Below are the code and all the weights of a small trained network. Each question names an input and a target symbol and asks about switching units off, where a switched-off unit gives its printed mean instead of its output.

import numpy as np


def w(rows, s, z=0):
    codes = np.array(rows[::2]) - 128.0
    scale = np.full(codes.shape[1], s)
    scale[-1] = z or s
    return codes * scale


def f(y):
    return y / 2 * (1 + np.tanh(0.7978845608 * (y + 0.044715 * y**3)))


def softmax(a):
    e = np.exp(a - a.max(-1, keepdims=True))
    return e / e.sum(-1, keepdims=True)


def log_softmax(a):
    a = a - a.max(-1, keepdims=True)
    return a - np.log(np.exp(a).sum(-1, keepdims=True))


def net(x, mask):
    ids = ['ΠΩβεζητ'.index(c) for c in x.split()]
    T = len(ids)
    res = E[ids] + P[:T]
    r = res
    for j in range(3):
        rows = slice(2 * j, 2 * j + 2)
        q, k, v = (r @ M[0][rows].T for M in (Q, K, V))
        z = softmax(np.where(np.tri(T) > 0, q @ k.T / 2**0.5, -1e9)) @ v
        o = O[0][rows]
        res = res + np.where(mask[j], z, o[:, -1]) @ o[:, :-1]
    y = f(res @ A[0][:, :-1].T + A[0][:, -1])
    res = res + np.where(mask[3:11], y, B[0][:, -1]) @ B[0][:, :-1]
    return log_softmax(res[-1] @ U[:, :-1].T + U[:, -1])


Q, K, V, O, A, B = {}, {}, {}, {}, {}, {}
E = w([
[125,54,224,145,145,86,67,160,210,146],'Π',
[130,211,211,60,98,151,183,144,150,144],'Ω',
[97,146,181,140,40,179,63,181,103,117],'β',
[82,101,166,92,89,79,132,123,87,237],'ε',
[151,60,208,136,101,138,138,96,69,106],'ζ',
[97,185,180,248,90,97,133,98,164,152],'η',
[86,201,158,167,230,184,113,146,74,164],'τ',
],0.013)
P = w([
[143,94,119,98,99,254,97,32,193,224],'0',
[145,104,83,121,104,234,124,94,187,179],'1',
[124,106,108,128,114,215,122,111,173,164],'2',
[122,123,126,131,120,191,125,120,156,148],'3',
[121,124,141,138,128,165,122,137,139,140],'4',
[113,137,154,133,138,142,116,143,126,123],'5',
[120,144,163,137,138,114,121,154,110,119],'6',
[115,147,172,137,144,87,129,172,96,117],'7',
[103,153,181,147,151,70,146,184,83,102],'8',
[109,157,191,147,156,42,146,198,66,97],'9',
[100,163,204,140,162,23,138,199,50,83],'10',
],0.013)
Q[0] = w([
[66,165,173,102,92,126,98,133,117,232],'H0',
[101,181,233,162,111,183,117,191,148,141],'H0',
[118,84,85,131,172,142,142,188,158,147],'H1',
[105,100,251,97,60,186,133,185,102,170],'H1',
[192,143,54,74,92,128,138,182,171,26],'H2',
[92,193,57,109,111,123,116,129,121,147],'H2',
],0.013)
K[0] = w([
[147,92,163,139,158,54,139,176,64,61],'H0',
[110,140,156,122,129,8,162,167,34,105],'H0',
[128,117,76,148,123,178,136,60,179,138],'H1',
[101,174,175,188,185,16,124,189,87,97],'H1',
[105,106,59,147,119,204,124,51,175,203],'H2',
[178,70,128,106,133,180,122,81,178,90],'H2',
],0.012)
V[0] = w([
[79,180,158,132,144,70,97,255,205,166],'H0',
[116,113,82,66,123,77,140,86,95,218],'H0',
[154,53,177,88,104,49,106,170,192,131],'H1',
[122,166,106,212,20,97,152,68,212,118],'H1',
[166,86,160,156,239,50,144,43,142,179],'H2',
[174,200,161,33,153,117,236,106,188,125],'H2',
],0.0087)
O[0] = w([
[137,125,42,93,112,182,90,2,157,183,228],'H0',
[65,201,192,138,99,168,33,176,128,163,70],'H0',
[32,147,89,115,114,226,143,142,112,40,251],'H1',
[103,177,184,104,173,73,102,62,26,85,98],'H1',
[79,37,166,163,220,136,203,56,180,147,40],'H2',
[188,168,174,18,156,152,175,116,212,62,34],'H2',
],0.008,0.0015)
A[0] = w([
[166,84,81,172,66,96,148,236,70,51,82],'N0',
[142,92,188,95,176,10,104,182,156,65,82],'N1',
[62,92,22,108,186,99,119,127,179,66,109],'N2',
[80,198,115,109,219,232,133,156,21,74,115],'N3',
[61,203,59,122,234,146,141,197,92,124,111],'N4',
[178,211,115,31,110,115,175,140,173,75,4],'N5',
[161,180,178,106,255,185,59,136,118,92,55],'N6',
[105,165,98,83,56,120,49,110,110,180,71],'N7',
],0.0072,0.011)
B[0] = w([
[116,127,34,120,195,104,149,110,160,91,249],'N0',
[119,113,16,120,178,197,111,89,122,149,138],'N1',
[184,196,117,170,94,94,168,131,54,167,150],'N2',
[133,68,128,161,165,64,117,70,196,255,200],'N3',
[160,123,226,119,57,119,109,154,184,150,118],'N4',
[111,55,26,196,174,130,106,110,74,61,201],'N5',
[95,105,223,141,63,103,164,122,181,168,113],'N6',
[148,110,68,164,164,114,196,86,143,77,254],'N7',
],0.0066,0.0027)
U = w([
[68,50,33,135,194,188,151,89,170,91,118],'Π',
[192,190,136,32,127,194,169,118,158,60,112],'Ω',
[172,144,34,130,117,144,83,170,71,111,217],'β',
[113,143,211,122,24,179,54,155,136,153,223],'ε',
[127,72,179,149,163,111,193,255,86,51,117],'ζ',
[155,145,154,137,193,66,84,50,90,101,10],'η',
[242,97,109,173,153,113,127,143,199,214,2],'τ',
],0.0043,0.004)

Each question gives the input, a string of symbols that net reads in full, and the target symbol t.
The units are the heads (2 rows each of Q, K, V and O) and the neurons (one row each of A and B). Each row of codes is followed by its name. A weight is (code - 128) times the scale printed after its matrix; where a second scale follows, it is the last column's (O, A, B and U).
mask holds one flag per unit, heads first, then neurons. A switched-off unit (its flag False) gives its mean, the last column of its rows in O or B, instead of its output. The means were averaged over made-up inputs and are rounded, as every weight is.
A unit's drop is (log p(t) with every unit on - log p(t) with that unit switched off) / (log p(t) with every unit on - log p(t) with every unit switched off).
The circuit of an input: a set's keep is (log p(t) with only the set's units on - log p(t) with every unit switched off) / (log p(t) with every unit on - log p(t) with every unit switched off). Starting from all 11 units, units are removed one at a time, each time the one whose removal leaves the highest keep (on an exact tie, the one counted first), for as long as the keep stays at least 0.8.
units of the circuit, in order: the units of the circuit, biggest drop first
unit that matters most: the unit with the biggest drop
which heads matter: for each layer, one digit per head in row order, 1 if its drop is at least 0.15 and else 0, layers parted by /
drop of u: that unit's drop, to one decimal
input β ζ ε ζ β τ Ω ε τ Ω Π, target Ω: units of the circuit, in order : H2; H0; H1; N2
input β ε τ η τ τ τ ζ Ω τ, target τ: unit that matters most : H0
input Ω τ Ω ε Π β ζ η η, target η: which heads matter : 110
input ε Π Π Ω Ω Ω ζ, target Ω: which heads matter : 001
input ε β β, target β: which heads matter : 001
input Π Ω Ω Π ζ η η Π Ω, target Π: units of the circuit, in order : H0; H1
input Π ζ Ω η τ τ η Π β, target Π: which heads matter : 110
input ζ ε ε η β τ ζ τ Ω, target τ: which heads matter : 110
input β τ ζ, target τ: which heads matter : 010
input Π ε τ, target ε: units of the circuit, in order : H0; N4
input ε τ β, target τ: which heads matter : 010
input τ ζ ζ ζ τ Ω η Π β Π, target β: units of the circuit, in order : H0; N2; H1; H2
input Π τ τ, target τ: which heads matter : 000
input ζ ε ε β ζ Π τ Π η, target Π: units of the circuit, in order : H0
input η ζ Ω Ω ζ Π ζ, target Π: units of the circuit, in order : H1; H2
input Ω Ω Π Ω, target Π: units of the circuit, in order : N5; H2; H1; N3
input τ Ω ζ ζ ζ ζ ζ β Π ζ, target Π: units of the circuit, in order : H1; N0; N3
input ζ ζ ζ ζ ζ ε ζ Π, target Π: which heads matter : 101
input ζ τ η ζ ε Π ζ ε Π ε, target Π: which heads matter : 111
input Ω ε ε Π ζ τ η β Π, target β: which heads matter : 111
input β β β ζ ζ ζ ε Π, target Π: units of the circuit, in order : H1
input Ω ζ β η, target η: which heads matter : 010
input ζ τ ζ τ β, target τ: drop of H1 : 1.0
input τ Π ζ ζ Π τ Ω, target τ: drop of H1 : 1.0
input Ω ε Ω β β β, target β: drop of H2 : 0.9
